Below are the code and all the weights of a small trained network. Each question names an input and a target symbol and asks about switching units off, where a switched-off unit gives its printed mean instead of its output.

import numpy as np


def w(rows, s, z=0):
    codes = np.array(rows[::2]) - 128.0
    scale = np.full(codes.shape[1], s)
    scale[-1] = z or s
    return codes * scale


def norm(h):
    return h / np.sqrt((h * h).mean(-1, keepdims=True) + 1e-5)


def f(y):
    return np.maximum(y, 0)


def softmax(a):
    e = np.exp(a - a.max(-1, keepdims=True))
    return e / e.sum(-1, keepdims=True)


def log_softmax(a):
    a = a - a.max(-1, keepdims=True)
    return a - np.log(np.exp(a).sum(-1, keepdims=True))


def net(x, mask):
    ids = ['Λαβζηψω'.index(c) for c in x.split()]
    T = len(ids)
    res = E[ids] + P[:T]
    u = 0
    for l in range(3):
        q, k, v = (norm(res) @ M[l].T for M in (Q, K, V))
        z = softmax(np.where(np.tri(T) > 0, q @ k.T / 2**0.5, -1e9)) @ v
        res = res + np.where(mask[u], z, O[l][:, -1]) @ O[l][:, :-1]
        u += 1
        y = f(norm(res) @ A[l][:, :-1].T + A[l][:, -1])
        res = res + np.where(mask[u : u + 12], y, B[l][:, -1]) @ B[l][:, :-1]
        u += 12
    return log_softmax(norm(res)[-1] @ U[:, :-1].T + U[:, -1])


Q, K, V, O, A, B = {}, {}, {}, {}, {}, {}
E = w([
[107,241,62,188,175,125,197],'Λ',
[165,169,94,148,155,205,202],'α',
[93,173,199,225,99,182,162],'β',
[71,141,102,177,52,249,217],'ζ',
[122,47,83,149,117,90,177],'η',
[23,174,75,103,103,89,30],'ψ',
[36,119,69,81,116,239,117],'ω',
],0.015)
P = w([
[2,81,143,93,214,134,194],'0',
[79,121,140,104,195,131,160],'1',
[105,125,124,150,158,132,142],'2',
[137,125,111,163,136,130,123],'3',
[167,140,113,173,113,127,106],'4',
[204,153,110,163,100,123,92],'5',
[212,174,103,183,67,137,101],'6',
],0.0094)
Q[0] = w([
[160,87,254,17,225,14,127],'0.h0',
[72,247,22,215,48,181,140],'0.h0',
],0.0051)
K[0] = w([
[89,118,190,114,240,139,180],'0.h0',
[254,146,122,92,54,142,130],'0.h0',
],0.0065)
V[0] = w([
[56,199,104,169,3,107,67],'0.h0',
[55,41,114,110,132,179,161],'0.h0',
],0.0047)
O[0] = w([
[163,253,101,156,186,150,153,185],'0.h0',
[151,118,200,232,128,168,172,254],'0.h0',
],0.0066,0.0039)
A[0] = w([
[110,102,156,52,66,164,123,2],'0.n0',
[124,174,187,130,59,109,153,49],'0.n1',
[92,156,64,151,88,180,82,199],'0.n2',
[158,106,147,154,114,113,159,170],'0.n3',
[181,134,136,122,219,134,155,100],'0.n4',
[155,155,183,106,184,175,128,183],'0.n5',
[174,85,144,120,50,152,148,14],'0.n6',
[90,145,158,165,182,100,2,123],'0.n7',
[179,74,137,152,110,118,121,6],'0.n8',
[95,142,83,91,27,123,155,134],'0.n9',
[126,85,92,172,170,43,163,81],'0.n10',
[97,139,163,151,64,107,102,85],'0.n11',
],0.0096,0.0032)
B[0] = w([
[142,90,167,183,131,155,102,135],'0.n0',
[165,96,115,119,214,109,107,139],'0.n1',
[192,149,146,147,174,156,111,251],'0.n2',
[102,127,67,134,92,99,109,147],'0.n3',
[99,149,102,143,87,187,226,150],'0.n4',
[83,81,148,219,87,169,184,166],'0.n5',
[90,71,91,119,89,134,79,133],'0.n6',
[62,120,84,164,2,176,109,150],'0.n7',
[215,211,172,198,155,206,106,131],'0.n8',
[176,53,104,113,125,131,86,161],'0.n9',
[91,157,58,140,85,37,90,147],'0.n10',
[172,106,173,129,160,118,66,139],'0.n11',
],0.0069,0.011)
Q[1] = w([
[151,96,254,37,158,111,134],'1.h0',
[14,95,130,83,119,64,144],'1.h0',
],0.0085)
K[1] = w([
[3,136,120,106,121,127,173],'1.h0',
[68,69,144,132,161,140,143],'1.h0',
],0.011)
V[1] = w([
[101,139,3,73,18,54,140],'1.h0',
[148,147,73,2,120,203,139],'1.h0',
],0.0056)
O[1] = w([
[88,211,228,29,38,106,128,1],'1.h0',
[97,135,2,242,21,20,102,108],'1.h0',
],0.0083,0.0038)
A[1] = w([
[153,102,139,22,75,203,134,161],'1.n0',
[169,69,157,150,78,128,186,112],'1.n1',
[140,116,48,70,148,3,127,87],'1.n2',
[130,127,107,73,146,198,200,125],'1.n3',
[185,82,168,178,38,176,139,160],'1.n4',
[88,220,145,104,105,138,52,56],'1.n5',
[133,127,140,209,215,114,117,180],'1.n6',
[136,107,220,181,150,99,104,148],'1.n7',
[97,47,160,163,140,191,114,24],'1.n8',
[207,131,157,112,159,223,155,191],'1.n9',
[200,123,164,127,102,183,203,103],'1.n10',
[161,156,200,89,103,151,176,1],'1.n11',
],0.0073,0.0034)
B[1] = w([
[169,82,182,178,158,109,93,137],'1.n0',
[104,108,163,173,125,78,106,151],'1.n1',
[95,132,51,99,95,176,98,134],'1.n2',
[137,157,156,139,135,170,106,196],'1.n3',
[82,96,160,133,128,74,91,202],'1.n4',
[118,97,133,164,136,118,119,154],'1.n5',
[100,126,122,102,98,109,135,243],'1.n6',
[137,112,118,99,71,112,141,143],'1.n7',
[116,146,120,103,111,96,81,194],'1.n8',
[123,130,132,119,92,143,85,254],'1.n9',
[130,107,145,193,99,115,92,180],'1.n10',
[248,78,160,177,101,96,137,128],'1.n11',
],0.011,0.0076)
Q[2] = w([
[165,195,93,212,2,206,55],'2.h0',
[142,144,167,16,141,163,132],'2.h0',
],0.0073)
K[2] = w([
[255,162,115,145,64,97,110],'2.h0',
[47,132,171,107,67,117,187],'2.h0',
],0.0085)
V[2] = w([
[81,117,162,239,89,134,192],'2.h0',
[78,192,149,107,247,147,255],'2.h0',
],0.0072)
O[2] = w([
[255,141,86,19,98,71,138,254],'2.h0',
[191,172,94,188,97,122,40,45],'2.h0',
],0.0092,0.0073)
A[2] = w([
[136,105,102,43,173,67,119,51],'2.n0',
[175,199,111,161,181,41,196,183],'2.n1',
[85,142,132,254,166,139,151,195],'2.n2',
[146,132,173,205,121,83,133,61],'2.n3',
[140,107,123,47,166,128,56,151],'2.n4',
[190,113,112,125,130,102,36,213],'2.n5',
[69,202,187,61,76,208,188,126],'2.n6',
[171,125,137,91,176,215,147,150],'2.n7',
[139,200,197,89,181,164,59,154],'2.n8',
[130,209,220,56,198,142,83,93],'2.n9',
[170,155,170,167,47,195,86,10],'2.n10',
[33,178,115,102,87,125,30,1],'2.n11',
],0.0078,0.0032)
B[2] = w([
[254,120,105,185,231,232,61,141],'2.n0',
[24,31,171,101,132,146,147,222],'2.n1',
[87,74,157,148,142,109,93,248],'2.n2',
[136,179,229,156,117,138,245,151],'2.n3',
[225,164,126,40,77,99,118,209],'2.n4',
[107,131,146,74,81,100,136,252],'2.n5',
[92,229,153,91,186,32,253,180],'2.n6',
[166,134,96,111,185,212,188,238],'2.n7',
[161,206,191,114,243,102,86,181],'2.n8',
[220,106,228,119,188,9,129,139],'2.n9',
[67,174,102,170,194,91,76,241],'2.n10',
[205,125,100,207,108,158,110,230],'2.n11',
],0.0079,0.0038)
U = w([
[185,121,107,99,200,170,103,170],'Λ',
[130,125,216,84,144,77,124,230],'α',
[149,203,116,137,68,95,48,21],'β',
[120,115,110,1,43,81,141,117],'ζ',
[212,158,130,136,45,155,214,2],'η',
[89,210,108,98,151,98,186,151],'ψ',
[51,56,119,179,121,112,116,123],'ω',
],0.0083,0.002)

Each question gives the input, a string of symbols that net reads in full, and the target symbol t.
The units are the heads (2 rows each of Q, K, V and O) and the neurons (one row each of A and B). Each row of codes is followed by its name. A weight is (code - 128) times the scale printed after its matrix; where a second scale follows, it is the last column's (O, A, B and U).
mask holds one flag per unit, layer by layer, with each layer's heads first. A switched-off unit (its flag False) gives its mean, the last column of its rows in O or B, instead of its output. The means were averaged over made-up inputs and are rounded, as every weight is.
A unit's drop is (log p(t) with every unit on - log p(t) with that unit switched off) / (log p(t) with every unit on - log p(t) with every unit switched off).
The circuit of an input: a set's keep is (log p(t) with only the set's units on - log p(t) with every unit switched off) / (log p(t) with every unit on - log p(t) with every unit switched off). Starting from the 12 units with the biggest drops (on a tie, the unit counted first), units are removed one at a time, each time the one whose removal leaves the highest keep (on an exact tie, the one counted first), for as long as the keep stays at least 0.8.
units of the circuit, in order: the units of the circuit, biggest drop first
k most important neurons: the k neurons with the biggest drops, biggest first
k most important neurons of layer l: the k neurons of layer l with the biggest drops, biggest first
input ψ Λ ω ω η ω, target α: units of the circuit, in order	[1.h0 0.n10 1.n0]
input α ω Λ ζ, target β: units of the circuit, in order	[2.h0 2.n10]
input ω η ω β α β Λ, target Λ: 2 most important neurons	[0.n11 0.n1]
input α β ω η ω ω, target ω: units of the circuit, in order	[0.n2 1.h0 2.h0]
input η Λ ψ ω, target ψ: 2 most important neurons of layer 0	[0.n7 0.n5]
input ω Λ ω, target β: units of the circuit, in order	[2.h0]
input ω ω ζ, target ω: 3 most important neurons	[1.n4 1.n1 2.n10]
input α ω ψ Λ Λ ω ω, target ω: units of the circuit, in order	[2.h0 1.h0 0.n2 0.n9]
input Λ ω Λ ω ω η ψ, target α: 2 most important neurons	[0.n8 0.n5]
input Λ β ω ω ψ β, target ψ: 2 most important neurons of layer 1	[1.n7 1.n6]
input ω β Λ α Λ α, target β: units of the circuit, in order	[2.n10 1.n9]
input Λ α α α, target ζ: units of the circuit, in order	[2.h0 0.h0 0.n2]
input η Λ α Λ, target ζ: 2 most important neurons	[2.n1 0.n10]
input ω ψ Λ ω Λ, target ω: units of the circuit, in order	[2.n1]
input Λ α ω ζ Λ α, target β: 3 most important neurons	[0.n5 1.n4 2.n10]
input Λ ω α, target ω: units of the circuit, in order	[1.n4 0.n5 2.n2]
input ω ψ ω ω Λ ω Λ, target ω: 4 most important neurons	[2.n1 0.n2 2.n2 0.n9]
input ζ η ω α, target ω: 3 most important neurons of layer 0	[0.n5 0.n2 0.n4]
input β Λ η, target ζ: units of the circuit, in order	[0.n10 1.h0]
input ω ψ Λ ω, target β: 3 most important neurons of layer 1	[1.n4 1.n9 1.n8]
input ω ω ω ω β β ζ, target Λ: units of the circuit, in order	[1.h0 0.n1]
input ω ψ ψ α, target ψ: 2 most important neurons	[0.n4 0.n2]
input ω ψ ω η ω, target α: 3 most important neurons	[0.n8 0.n10 0.n5]
input β Λ ω ω ψ, target ω: 2 most important neurons of layer 2	[2.n4 2.n2]
